Below is a small trained network, with its code and all its weights. Each question gives an input and a class and asks what happens when units are switched off, that is, made to give their printed mean instead of their output.

import numpy as np


def w(rows, s, z=0):
    codes = np.array(rows[::2]) - 128.0
    scale = np.full(codes.shape[1], s)
    scale[-1] = z or s
    return codes * scale


def norm(h):
    return h / np.sqrt((h * h).mean(-1, keepdims=True) + 1e-5)


def f(y):
    return y / 2 * (1 + np.tanh(0.7978845608 * (y + 0.044715 * y**3)))


def log_softmax(a):
    a = a - a.max(-1, keepdims=True)
    return a - np.log(np.exp(a).sum(-1, keepdims=True))


def net(x, mask):
    res = np.array(x, float).reshape(1, 7) / 4 @ E
    u = 0
    for l in range(3):
        y = f(norm(res) @ A[l][:, :-1].T + A[l][:, -1])
        res = res + np.where(mask[u : u + 4], y, B[l][:, -1]) @ B[l][:, :-1]
        u += 4
    return log_softmax(norm(res)[-1] @ U[:, :-1].T + U[:, -1])


A, B = {}, {}
E = w([
[28,169,130,255,101,148,213,80,151,139,102,102],'x0',
[142,192,135,60,108,209,135,77,118,174,196,76],'x1',
[137,163,103,56,138,144,144,57,163,87,37,121],'x2',
[164,171,105,152,130,111,83,84,71,86,122,48],'x3',
[66,200,136,131,132,119,89,118,49,47,143,156],'x4',
[152,154,62,141,51,126,152,190,89,126,75,165],'x5',
[120,167,143,139,94,53,145,163,87,164,191,142],'x6',
],0.007)
A[0] = w([
[193,131,50,103,98,253,204,135,96,137,129,207,4],'L0N1',
[151,168,93,197,162,124,175,133,125,184,108,138,143],'L0N2',
[76,145,126,137,208,142,142,98,193,146,123,100,125],'L0N3',
[152,114,112,85,153,130,140,170,168,160,112,145,176],'L0N4',
],0.006,0.0019)
B[0] = w([
[72,206,121,92,86,8,72,102,233,105,53,134,251],'L0N1',
[175,108,189,119,27,111,136,99,118,103,121,131,229],'L0N2',
[134,109,116,147,159,147,147,81,114,161,109,189,252],'L0N3',
[119,115,176,89,149,126,170,192,96,184,131,73,235],'L0N4',
],0.011,0.002)
A[1] = w([
[235,111,113,63,205,164,76,107,137,129,47,49,4],'L1N1',
[124,110,72,172,159,101,110,193,93,35,112,181,4],'L1N2',
[202,112,91,79,156,138,98,101,190,77,137,105,49],'L1N3',
[190,170,169,138,117,132,155,161,3,72,116,153,141],'L1N4',
],0.0073,0.0033)
B[1] = w([
[170,179,73,129,192,140,125,144,104,120,135,87,254],'L1N1',
[98,25,101,109,114,139,116,143,115,73,103,163,184],'L1N2',
[133,85,100,150,152,137,174,203,181,148,102,3,181],'L1N3',
[94,117,137,125,133,136,102,120,116,119,141,134,217],'L1N4',
],0.015,0.0046)
A[2] = w([
[156,97,123,255,67,76,194,82,124,109,145,92,27],'L2N1',
[93,113,180,237,92,130,117,140,152,141,101,77,29],'L2N2',
[118,108,147,154,195,182,129,90,179,152,97,167,49],'L2N3',
[113,79,153,156,196,181,177,66,190,143,133,125,4],'L2N4',
],0.0077,0.0031)
B[2] = w([
[150,94,39,149,104,252,157,132,84,147,144,164,254],'L2N1',
[219,82,19,103,100,210,180,254,209,157,125,85,198],'L2N2',
[39,148,214,108,162,38,223,58,142,107,216,20,172],'L2N3',
[93,123,183,186,135,91,134,107,225,52,207,138,207],'L2N4',
],0.0096,0.0037)
U = w([
[214,157,65,97,222,139,124,134,148,125,89,23,226],'0',
[182,93,54,191,55,234,222,131,143,161,135,138,143],'1',
[116,193,149,133,113,151,46,78,65,134,216,115,68],'2',
[193,85,213,79,125,96,136,191,150,228,150,186,86],'3',
[73,111,185,169,182,126,188,56,254,104,187,92,133],'4',
[75,57,103,142,135,99,93,160,81,29,67,183,130],'5',
[87,186,105,151,112,158,193,19,88,78,60,154,2],'6',
[104,194,106,77,41,68,128,118,216,147,18,121,157],'7',
],0.013,0.0029)

Each question gives the input, the list of numbers given to net, and the class t.
The units are the neurons (one row each of A and B). Each row of codes is followed by its name. A weight is (code - 128) times the scale printed after its matrix; where a second scale follows, it is the last column's (A, B and U).
mask holds one flag per neuron, layer by layer. A switched-off neuron (its flag False) gives its mean, the last column of its row in B, instead of its output. The means were averaged over made-up inputs and are rounded, as every weight is.
A unit's drop is (log p(t) with every unit on - log p(t) with that unit switched off) / (log p(t) with every unit on - log p(t) with every unit switched off).
The circuit of an input: a set's keep is (log p(t) with only the set's units on - log p(t) with every unit switched off) / (log p(t) with every unit on - log p(t) with every unit switched off). Starting from all 12 units, units are removed one at a time, each time the one whose removal leaves the highest keep (on an exact tie, the one counted first), for as long as the keep stays at least 0.8.
circuit, biggest first: the units of the circuit, biggest drop first
most important unit: the unit with the biggest drop
k most important neurons: the k neurons with the biggest drops, biggest first
k most important neurons of layer l: the k neurons of layer l with the biggest drops, biggest first
drop when u is switched off: that unit's drop, to one decimal
input [4,-1,-2,-3,-3,0,-4], class 4: circuit, biggest first	[L2N3]
input [-1,-3,-5,2,-2,-4,5], class 1: circuit, biggest first	[L1N1, L2N1, L2N2]
input [-1,-7,4,-1,-6,4,-1], class 7: 4 most important neurons	[L2N1, L1N3, L2N2, L0N2]
input [4,1,0,1,7,8,5], class 5: circuit, biggest first	[L1N4, L1N2]
input [6,3,-6,-1,-5,-6,2], class 1: 4 most important neurons	[L2N1, L2N2, L0N2, L1N4]
input [2,7,8,1,0,-1,6], class 6: 3 most important neurons	[L2N2, L1N1, L1N3]
input [3,-6,4,6,0,-5,-8], class 4: 2 most important neurons	[L0N3, L2N4]
input [1,-6,-1,-6,-8,7,-1], class 7: 2 most important neurons	[L0N1, L1N3]
input [4,2,6,-8,2,1,0], class 7: 2 most important neurons	[L0N1, L1N3]
input [-2,-4,-8,4,-4,5,-5], class 5: 2 most important neurons	[L1N2, L1N3]
input [4,5,2,3,-3,-2,-8], class 4: 3 most important neurons	[L0N3, L2N4, L2N3]
input [1,2,0,8,3,5,-2], class 2: 2 most important neurons of layer 1	[L1N4, L1N3]
input [8,2,5,2,-1,-5,7], class 1: 2 most important neurons	[L2N1, L0N2]
input [6,4,8,5,4,-7,-6], class 4: most important unit	L2N4
input [-2,5,-5,5,-6,2,8], class 2: 2 most important neurons	[L1N3, L2N2]
input [-3,7,-8,3,-4,5,8], class 2: 2 most important neurons	[L2N2, L1N3]
input [-2,6,6,1,2,5,5], class 7: drop when L0N1 is switched off	0.3
input [6,4,-7,-8,-1,-3,3], class 1: drop when L2N2 is switched off	0.4
input [3,2,-3,0,3,7,-6], class 7: drop when L0N1 is switched off	0.6
input [0,4,3,6,-2,3,6], class 2: drop when L2N2 is switched off	0.1
input [2,1,5,-5,7,-2,-3], class 4: most important unit	L2N3
